Below are the code and all the weights of a small trained network. Each question names an input and a class and asks about switching units off, where a switched-off unit gives its printed mean instead of its output.

import numpy as np


def w(rows, s, z=0):
    codes = np.array(rows[::2]) - 128.0
    scale = np.full(codes.shape[1], s)
    scale[-1] = z or s
    return codes * scale


def f(y):
    return np.maximum(y, 0)


def log_softmax(a):
    a = a - a.max(-1, keepdims=True)
    return a - np.log(np.exp(a).sum(-1, keepdims=True))


def net(x, mask):
    res = np.array(x, float).reshape(1, 8) / 4 @ E
    y = f(res @ A[0][:, :-1].T + A[0][:, -1])
    res = res + np.where(mask, y, B[0][:, -1]) @ B[0][:, :-1]
    return log_softmax(res[-1] @ U[:, :-1].T + U[:, -1])


A, B = {}, {}
E = w([
[113,197,86],'x0',
[137,180,191],'x1',
[141,61,2],'x2',
[182,169,134],'x3',
[73,132,133],'x4',
[89,150,179],'x5',
[140,166,104],'x6',
[152,187,147],'x7',
],0.0076)
A[0] = w([
[169,19,161,165],'n0',
[154,48,207,163],'n1',
[53,78,126,131],'n2',
[156,109,173,255],'n3',
[138,78,135,97],'n4',
[1,151,71,114],'n5',
[120,95,163,79],'n6',
],0.0098,0.0039)
B[0] = w([
[209,88,97,248],'n0',
[162,170,92,253],'n1',
[152,80,126,201],'n2',
[254,172,145,253],'n3',
[125,83,133,164],'n4',
[82,146,111,201],'n5',
[125,91,60,160],'n6',
],0.0085,0.0051)
U = w([
[187,120,75,33],'0',
[11,147,116,68],'1',
[174,189,198,253],'2',
],0.012,0.0032)

Each question gives the input, the list of numbers given to net, and the class t.
The units are the neurons (one row each of A and B). Each row of codes is followed by its name. A weight is (code - 128) times the scale printed after its matrix; where a second scale follows, it is the last column's (A, B and U).
mask holds one flag per neuron, in row order. A switched-off neuron (its flag False) gives its mean, the last column of its row in B, instead of its output. The means were averaged over made-up inputs and are rounded, as every weight is.
A unit's drop is (log p(t) with every unit on - log p(t) with that unit switched off) / (log p(t) with every unit on - log p(t) with every unit switched off).
The circuit of an input: a set's keep is (log p(t) with only the set's units on - log p(t) with every unit switched off) / (log p(t) with every unit on - log p(t) with every unit switched off). Starting from all 7 units, units are removed one at a time, each time the one whose removal leaves the highest keep (on an exact tie, the one counted first), for as long as the keep stays at least 0.8.
circuit, biggest first: the units of the circuit, biggest drop first
top k neurons: the k neurons with the biggest drops, biggest first
drop of u: that unit's drop, to one decimal
input [5,0,0,-5,-1,-4,7,1], class 1: top 2 neurons : [n3; n0]
input [4,3,3,2,7,-2,-6,-8], class 1: circuit, biggest first : [n3; n5]
input [-6,-8,6,6,4,8,8,5], class 1: top 2 neurons : [n3; n0]
input [6,7,-1,-3,7,8,-6,-1], class 1: circuit, biggest first : [n5; n0]
input [3,-8,-1,1,5,-6,5,2], class 1: top 2 neurons : [n3; n0]
input [8,-3,-8,-4,6,-5,7,4], class 1: top 3 neurons : [n3; n5; n0]
input [6,1,-3,-6,1,6,-2,1], class 1: top neuron : [n5]
input [6,4,4,-3,5,8,-1,5], class 1: top 2 neurons : [n3; n5]
input [8,6,2,-6,-7,4,2,-3], class 1: drop of n0 : 0.2
input [5,4,5,2,-1,7,-5,-6], class 1: drop of n3 : 0.3
input [5,-1,8,3,-2,4,-4,-4], class 1: drop of n3 : 0.5
